In the rows, zero is written as 128.
Each row is followed by its class.
[122 136 112 136 144 176 133 110 134 121 141 171 143 139 159 108  84 205
 102 139 101 106 114  94  94 128  82  95 162  93 117 107 129 178 168  55
 120 139 119 122 121 102] | bog
[133 166  97 151 112 121 162 125  88 159 148 137 144 189  98 160 127 130
 150 144 101 129 131 116 126 130  64 129 119 135 139 148 130 206 173 119
  90 117  87 131 137 129] | Lis
[160 128  91 100 135  70 147 118 147 137 110 102 123 172 154 157 182  95
 114 146 172 148 114  90 101 115 122 132 151 118 120 154 137 139 146  93
 132 169 120 126 143  81] | bog
[168 135 161 114 149 115 156 123 114 122 128 104  97 103 116 163 155 101
  93 131 175 140 109  77  93 134 107 171 122 152 129 139 152  96 123 148
 120 147 134 126 168 123] | zomo
[140 162 115 137 149 184 159 144 131 101 141 158 117 118 157 130  75 188
 132 137 122  80 113  88  96 135  89  95 138 108  94 125 134 170 178  78
 100 126 106 120 103 122] | kegil
[178 144 135 127 108 167 188 154 139 102 115 120 130 157 132 163 130 129
 103 133 137 136 101  93 102 109  81 149 127 126 120 163 152 137 148 120
 104 138 129 117 165  92] | bog
[162 148  88 125 154 167 102 130 112 115 143 172 145 134 137 106  81 193
 104 150  99 106 118 104 118 118 112 101 165  97  94 123 109 195 181  57
 121 134 135 129 102 111] | bog
[142 144 113 130 138 147 173 148 142 103 119 131 127 164 113 157 150 131
  66 159 168 156 126  92 141 129 142 137 140 143 117 157 119 141 148  92
 105 146 128 108 178 113] | mim
[108 146 130 128 150 168 126 131 128 113 152 179 129 111 161 127  90 176
 131 141 123  85 118 113  91 138  92 107 137 118 100 101 130 182 164  84
 114 138 127 121 115 137] | kegil
[132 155  83 134 115 150 150 125 101 129 143 159 137 186  84 156 112 134
 116 127  98 126 144  89 169 166 114 122 122 147 134 137 146 173 166 121
  88 131  80 141 187 121] | mim
[105 131 122 134 131 149  92 149 125 100 158 176  93 101 161 132  84 185
 117 151 130  76 120 109 108 113 113 116 138 102  82 113 125 141 173  90
 118 119 144 116  99 121] | kegil
[131 163 159 138 162 201 132 146 125 120 154 140  94  89 179 132  79 184
 107 133 143  77 126 113 105 150  55  99 144 134  90 144 130 181 156  92
 107 132  98 108  92 138] | Lis
[160 111 144 114 128 124  81 124 144 106 115 126 112 134 130 131 143 114
  99 100 137 140 139 110 109 118 127 147 145 148 127 132 120 128  67 152
 162 136 114  97 111  90] | vete
[119 171 124 166 202 212 113 104 105 102 125 208 135 136 133 133  91 204
 116 149 113 118 108  96 116 144 119  82 127 121 113 107 109 154 107  79
  98 116 124 127 121 134] | zunoz
[113 156 128 164 127 144 185  90  99 124 135 118 121 202 116 146 119 127
 155 146 122 147 113 124 153 146  69 116 108 138 144 147 138 167 133 111
  80 104 111 134 190 132] | zunoz
[150 150 104 134 136 128 135 147 158 129 118 138 118 159 106 198 140 151
 108 150 158 161  85 101 143 162 165 138 103 163 142 187 110  72 123 120
 107 194 131 112 158 151] | mim
[169 111  92 102 129 116 130 112 133 131 127  94  93 137 124 160 161 100
 105 128 147 148 113 103 124 134 125 148 133 133 111 152 143 120 125 126
 135 167 125 131 142  92] | vete
[108 138 107 142 143 116 195  99 107 140 133 103 150 171 113 140 127 146
 138 159 121 150 136 135 170 135  89 129 117 137 141 158 112 173 136  95
  87 104  96 115 171 156] | zomo
[104 153  70 157 149 135 162  89 112 135 129 151 134 206 115 157 119 129
 177 159 132 138 130 141 131 135  83 102 124 111 153 133 123 168 167 124
  93 119  96 116 135 140] | vete
[123 132  74 166 131  96 148  78  73 157 140 124 145 195  79 169 113 145
 152 158 110 158 128 135 135 137 100 114 126 123 142 105 102 166 150 121
 104 129 113 146 144 144] | Lis
[119 136 114 147 150 110 184  94  99 160 136 129 137 176 120 164 144 115
 138 151 104 135 125 119 123 144  90 135 129 123 147 135 134 141 162 115
  85  98  87 127 169 149] | zomo
[132 148 151 154 153 125 178 118  80 147 131 141 150 207  84 164 121 126
 124 152  96 128 136 112 140 107  69 117 115 152 161 146 118 179 163 119
  88  88  93 121 144 148] | zomo
[185 115  97 106 129  92 117 135 125 110 125  87  95 134  99 132 160  88
  82 124 153 150 124  76 117 126 136 159 111 135 114 147 140 125 116 113
 126 159 128 126 174  73] | bog
[147  98 122 117 102  75 136 132 152  87 135  85  99 140 125 144 145 121
  94 126 168 138 108  87 110 125 120 168 119 131 123 161 135 155 151 103
 121 164 134 116 199  93] | bog
[169 125  95 110 135  81 152 156 133 107 112  94 120 143 111 160 183  82
 102 128 193 157 117  83 113 131 122 139 127 122 103 139 136 100 134 127
 120 145 139 124 156  89] | bame
[ 95 169 142 132 177 118 131 151  99 181 114 178 190 252  88 136 133 104
 119 184  94 136 122 143 178  99  50  96 100 139 123 113 103 171 136  80
  88 105 101 131 126 128] | bame
[112 150 135 109 141 160 118 132 128 119 142 156 143  96 156 123  92 178
 116 139 118  87 119 113 136 117  75 140 138 125  82 120 124 174 152  79
 121 104 120 125 104 119] | zomo
[149 130 108 160 120 106 170 119 102 104 147 154 126 180 104 138 145 126
 130 147 112 145 147  91 137 130  86 119  93 147 166 139 147 163 166 105
  79 124 100 131 181 136] | sipu
[103 144  93 134 156 178 133 138 134 101 149 179 121 108 177 123  79 196
 117 136 140  90 134  92 117 158  84  85 146 110  89 109 134 125 164  75
 107 130 122 115  93 110] | mim
[154 145 115 133 159 187 140 133 120 130 143 166 123 136 151 114  88 198
 115 131  94 100 106 106  94 131  81  96 171  84 116 124 132 185 173  69
 111 136 118 114 111 116] | bog
[186 137 101 132 146 118 163 142 145 118 108 128  96 135 123 151 179 100
  98 111 139 146 124  89 115 144 143 135 130 132 137 144 155 110 124 124
 109 134  96 110 129 112] | sipu
[165 118 119 149 139 104 147 127 126 122 123 115 107 137  98 146 165 117
  95 139 172 150 115  94  86 126 112 156 121 145 120 145 114 127 109 117
 108 137 121  97 152  89] | Lis
[148 152 135 149 183 174 135 150 131  99 136 205 123 118 151 127  88 200
 114 134 101  93 118 112 121 141  88  99 148 113 110  97 133 169 165  81
  95 125 110 114  96 147] | sipu
[155 133 142 187 143 140 225 115  91 159 119 104 136 234  68 161 114 158
  77 179 139 170 160 147 146 102 115 115 162 159 155 154 119 149 154 138
  88  93  84 120 189 111] | Dupi
[139 133 108 133 119 105 137 126 130  95 112 115 104 137 117 160 166 108
 106 136 184 148 132  83 121 128 137 152 130 134 115 133 130 144 115 132
 125 139 121 115 164  99] | Lis
[151 151 101 121 152 175 133 133 139 133 142 165 139 125 149 120  79 193
 119 134  91  91 101 102 101 141  81  99 152  99 100 124 127 184 193  64
 108 143 114 125 114 122] | bog
[129 164 126 140 144 147 179 102  85 168 137 123 137 190  92 155 121 124
 126 150 112 132 129 123 152 132  80 132 131 140 157 156 137 179 153 117
  97 105  82 133 164 144] | zomo
[148 129 126 117 137 146 149 137 133 111 112 132 109 138 105 160 164  97
  83 128 174 147 127  78 117 128 136 157 115 155 121 130 152  92 108 134
 118 165 122 128 178  81] | mim
[ 92 165 111 143 126 116 170  94  98 155 135 139 154 223 125 157 109 130
 143 157 127 125 125 117 137 140  69 101 129 136 146 153 133 181 166 128
  89 112  77 131 133 142] | vete
[154 121  99 113 132  79 140 127 140 102 104 100  92 132 150 156 164 114
 111 127 163 164 110  81 121 132 118 172 109 113  97 130 127 122  80 141
 124 135 102 124 165 103] | Lis
[ 96 162  85 181 140 118 152  99 117 144 138 165 126 195  97 139 135 140
 149 172 133 153 147 145 160 137 122 139 132 123 152 147 138 167 160 119
  88 112 112 128 192 125] | zunoz
[116 144 106 120 144 183 121 150 111 119 153 182 145 122 129 135  87 190
 106 143 100  88 123 105 133 122 100 109 130 124  85 120 117 179 185  71
 102 128 122 138 114 119] | mim
[158 140 139 132 142 105 148 168 115 125 130  79 102 135  78 151 170  91
  83 123 142 171 146 104  98 115 140 162 106 160 144 127 134 130 109 136
 127 130 131 104 143  96] | Dupi
[176 126 109 115 142 136 150 110 112 111 117  97  92 124 127 168 157 113
 106 122 176 139 109  84 104 145 116 146 139 125 101 132 136 149 103 132
 124 145 102 136 181 104] | Lis
[ 93 123 125 161 117 122 162 107  97 138 145 148 129 184 115 165 118 149
 147 142 108 118 132 128 117 134  98 106 108 135 148 130 126 153 138 133
  85 113  95 116 164 152] | kegil
[123 142 136 137 152 176 150 124 135 111 125 149 116 145 188 114 121 165
 151 140 101 109 134 112 103 123 103  78 162 105 118 101 126 161 164  72
 117  93 100 110 117 125] | Dupi
[160 129 113 130 112 127 127 112 116 111 131 116 115 145 100 151 143 127
  74 116 162 163 129  69 109 124 141 148 105 176 137 157 123 114 105 128
 120 166 114 123 148  86] | mim
[179 122 104 124 119 119 139 129 123  89 109  90 105 147 102 147 170  82
  84 109 176 167 126  68 118 132 144 140 120 129 122 140 140 100 112 138
 127 139 123 130 173  83] | bame
[130 150  95 139 132 122 158 112 108 151 143 135 129 214 115 160 106 132
 156 151 110 120 132 130 160 145  58 108 131 137 141 163 140 181 170 121
  94 130  81 129 136 125] | vete
[129 149 161 158 185 129 172 145 128 124 127 177 161 148 151 136 112 219
 122 158 132 119 102 114  66 119 121  97 163 137 121 125  97 186 183  79
  90 126 122  97 100 151] | Dupi
[136 162 112 122 154 178 139 124 141 125 139 156 131 139 160 134  82 198
 118 145 115  99 105 105 115 137  76 100 173 102  98 132 118 183 169  75
 118 136 101 115 100 120] | vete
[166 124 102 111 129 118 124 122 117 105 126  91  95 141 116 169 130  98
 106 125 158 138 107  98 125 134 123 144  87 150 100 134 127 121  92 125
 127 148 121 135 148 103] | kegil
[107 162 120 163 135 121 195 115  93 160 139 131 128 219 125 141 102 151
 143 139 101 128 111 119 117 148  84 111 160  99 162 162 142 165 168 135
  82 101  79 111 115 145] | vete
[120 150 109 151 123 124 160 110 101 139 143 148 124 194 114 156 108 135
 129 149 106 130 123 117 134 141 100 120 112 134 135 135 134 172 159 122
  87 123  96 127 155 146] | kegil
[126 145 132 146 142 140 169  99  92 151 136 135 140 173  97 147 129 121
 128 142 108 133 130 122 129 131  91 138 125 135 158 141 129 165 149 127
  98  91  92 123 171 152] | zomo
[144 149  98 122 147 199 136 122 106 120 142 165 151 139 155 115  75 197
 114 126 100 100 115 114 107 126  77  90 162  92 105 124 126 220 168  76
 121 120 120 131 102 121] | bog
[124 159  91 145  98  85 140 105  90 136 139 112 118 185  72 150 112 121
 153 124 133 124 126  89 146 155  96 130 116 139 142 134 135 185 159 140
 101 121  86 138 157 122] | Lis
[118 150  95 147 108 139 173 100 100 142 134 159 142 181  99 148 115 149
 103 136 109 136 139  86 135 133 114 110 120 149 130 133 132 158 187 128
  79 121  90 136 148 128] | mim
[102 178 145 132 159 157 123 129 128 113 126 157 157 128 160 110  97 192
  99 121 134 103 119  97 130 131 100 102 137 154  87 143 116 206 106  68
 113 115 112 115  70  99] | zunoz
[122 157  93 139 130 101 169 118 104 152 136 124 142 199 114 137 127 100
 116 143 110 136 137 105 110 135  79 101 136 114 143 125 136 175 190 106
 101 110 111 118 125 125] | bog
[182 120 123 112 138 124 123 138 123 101 115  71 102 110 109 152 140 109
  88 102 154 148 118  94 117 132 138 128 124 127  96 123 114  98 115 136
 127 140 120 131 149 114] | bame
[162 104  75 102 143  99 104 108 105 106 124 106  91 139 125 162 168  59
  78 121 135 157 107  59 101 137 157 135  94 121 118 113 159 115 149 105
 144 176 167 161 125  92] | bog
[118 126 108 128 128 137 125 106 141 142 119 127  88 140 122 179 186 108
 123 118 145 144  94 130 117 116 122 158 125 124 113 131 145 132 102 113
 123 138 140 118 142  76] | zunoz
[153 118 114 120 115 122 167 131 138 102 119 110 104 148 141 141 155 113
  72 131 156 147 104  73 104 136 121 143 134 114 117 156 153 123 141 109
 113 139 139 112 170  94] | bog
[133 142  93 151 133 103 154 133 100 137 136 136 138 200  79 144 120 126
 148 135 121 134 130 116 143 143  82 107 119 114 142 130 130 155 178 130
  86 113  99 131 165 133] | bame
[154 122 122 114 126 101 139 111 134 113 119  78  84 161 111 167 155 103
  91 128 165 153 122  87 129 138 128 142 151 131 129 142 133 122 108 137
 133 155 105 115 174  99] | vete
[139 138 107 143 116 115 162 107 114 145 124 145 146 208 102 127 131 150
 135 130 122 142 115  95 136 131  85  99 143 118 147 138 132 167 168 109
  98 131  94 129 154 113] | bame
[114 162  90 146 119 104 158  81  92 179 137 133 136 192  72 140 127 112
 115 165 101 150 138 118 166 125  98 144 129 130 142 127 127 148 169 123
  92  85  90 130 167 132] | zomo
[122 155 117 125 137 171 124 130 128 102 141 166 126 121 164 121  84 181
 129 135 124  89 121 105 119 135  98 103 139 121  89 115 127 182 145  82
 114 129 114 117 104 123] | kegil
[193 137  86 108 141 159 143 110 130 138 108 109 111 128 108 131 178 102
  93 116 160 142 104  87  70 116 145 139 153 111 122 145 137 142 122  99
 128 152 115 113 152  68] | bog
[182 137  94 106 125 120 170 149 129 115 122  86 109 149 132 143 163  76
  87 125 126 158 124  84 120 134 108 149 124 118 113 151 161 139 143 108
 116 144 129 123 154  87] | bog
[208 131 114 134 177 156 173 137 135 127 100 118  97 171  97 163 158 109
  75 125 137 169 119  90  90 105  86 132  87 143 143 159 131 135 103 129
 102 153  96  99 154  89] | bog
[135 116 104 104 142 118 139 149 142 124 113 126  91 151 131 159 183  87
 118 142 153 140 108 104 122 116 118 153  91 129 108 122 157 111 126 116
 127 121 132 130 157  83] | Dupi
[166 134 102 122 123 114 145 125 123  79 118  81  79 128 119 164 133 104
  88 136 166 155 134  85 126 121 138 143 117 126  88 109 119 105  99 136
 118 126 122 116 166 105] | kegil
[124 182  56 102 114  90 136 145 110 181 140 139 142 175  59 175 136 107
 120 142 113 113 117  95 112 115  82 107 117 117 105 101 105 184 177 118
 117  91 106 117 104 125] | kegil
[101 155 129 148 111 159 159  92  90 173 141 145 136 186  99 139 158  98
 120 150  79 141 127 124 124 103  92 137 118 126 168 146 123 172 165 108
  97  67 100 109 154 151] | zomo
[112 157 165 178 157 169 187  97 117 155 136 153 126 208 130 138 128 161
 112 170 134 128 122 120 119 126  77  84 138 152 162 184 120 177 156  86
  83 104  92 111 174 139] | zunoz
[113 148 124 156 191 174 133 140 110  89 142 172 126 125 156 153  71 193
 116 136 126 101 139  97  99 148 100  89 137 118 106  90 115 124 147  94
  96 134 106 121 103 127] | mim
